[[12  5]
 [ 9 -4]
 [24 21]
 [ 7  1]
 [27  8]]
->
[[ 5 -4 21  1  8]
 [12  9 24  7 27]]

[[ -6   7  -3  -9   3  24  14  30]
 [ -3  -4  -4   1  -3 -15  -8 -14]
 [  7  31   0  12  21   3   3  -7]
 [  9 -30  -1   4  -3  -8   1   4]
 [ -2 -23   4   4  -8  -6   3 -10]
 [  6  16  13  20  32   4  -6  -5]
 [ -2  -7  10  -6  -2  -5  -5 -14]]
->
[[ 30 -14  -7   4 -10  -5 -14]
 [ 14  -8   3   1   3  -6  -5]
 [ 24 -15   3  -8  -6   4  -5]
 [  3  -3  21  -3  -8  32  -2]
 [ -9   1  12   4   4  20  -6]
 [ -3  -4   0  -1   4  13  10]
 [  7  -4  31 -30 -23  16  -7]
 [ -6  -3   7   9  -2   6  -2]]

[[ -3  -2   6   1  14 -23   4   2  14  -9  -2   0  -2]
 [  5  -8   3   5 -16  12  -4   2 -24  -7  -2  -6  -2]
 [ -9  -7   6  -4  18  13  -2 -10  27   6   6  18  24]
 [ 11   4  20   0  -4   8   0 -10 -17  -7  21  -7 -13]
 [ 18   2   6  -1  26   6  -5  -7   3  -9  21  15   8]]
->
[[ -2  -2  24 -13   8]
 [  0  -6  18  -7  15]
 [ -2  -2   6  21  21]
 [ -9  -7   6  -7  -9]
 [ 14 -24  27 -17   3]
 [  2   2 -10 -10  -7]
 [  4  -4  -2   0  -5]
 [-23  12  13   8   6]
 [ 14 -16  18  -4  26]
 [  1   5  -4   0  -1]
 [  6   3   6  20   6]
 [ -2  -8  -7   4   2]
 [ -3   5  -9  11  18]]

[[  6  -2   2   2   1   4  -2   4  -1   0   2  -1   0   1   7  -1]
 [ -7  -1  -2  -1  -3  -4  28   6  -1   7  34   6  -2  23  21  -2]
 [  6  -2  -1  -2  -1   1 -20  -6  -1  -1 -15  -2  -2 -10 -16  -2]]
->
[[ -1  -2  -2]
 [  7  21 -16]
 [  1  23 -10]
 [  0  -2  -2]
 [ -1   6  -2]
 [  2  34 -15]
 [  0   7  -1]
 [ -1  -1  -1]
 [  4   6  -6]
 [ -2  28 -20]
 [  4  -4   1]
 [  1  -3  -1]
 [  2  -1  -2]
 [  2  -2  -1]
 [ -2  -1  -2]
 [  6  -7   6]]

[[  3  17   8   2   0   8  -1   9]
 [ -2 -36 -10  -4  -6 -25  -7  -9]
 [ -1 -37 -12  -4  -7 -27  -7  -9]
 [  2  28   7   2   1  20   0   4]
 [  1  22   8   1   1  12   0  10]
 [  1  22   8   1   1  12   0  10]
 [ -2 -26 -12  -4  -6 -16  -6 -12]
 [  1  21   7   1   0  11   0  10]
 [  2  19   9   2   1  10  -1   9]
 [  2  20   9   2   1  11   0   9]
 [  1  20   7   1   0  10   0  10]
 [ -2 -35 -12  -4  -7 -25  -7 -10]]
->
[[  9  -9  -9   4  10  10 -12  10   9   9  10 -10]
 [ -1  -7  -7   0   0   0  -6   0  -1   0   0  -7]
 [  8 -25 -27  20  12  12 -16  11  10  11  10 -25]
 [  0  -6  -7   1   1   1  -6   0   1   1   0  -7]
 [  2  -4  -4   2   1   1  -4   1   2   2   1  -4]
 [  8 -10 -12   7   8   8 -12   7   9   9   7 -12]
 [ 17 -36 -37  28  22  22 -26  21  19  20  20 -35]
 [  3  -2  -1   2   1   1  -2   1   2   2   1  -2]]

[[ 19 -32  -3]
 [ 19  18  20]
 [ 26 -35  -2]
 [-11   2 -15]
 [  4  12  13]]
->
[[ -3  20  -2 -15  13]
 [-32  18 -35   2  12]
 [ 19  19  26 -11   4]]

[[ 15 -29 -16 -16 -12   1 -15  23   9  -9]
 [ -3 -26  -5 -17  -4  -6 -14  31  17 -10]]
->
[[ -9 -10]
 [  9  17]
 [ 23  31]
 [-15 -14]
 [  1  -6]
 [-12  -4]
 [-16 -17]
 [-16  -5]
 [-29 -26]
 [ 15  -3]]
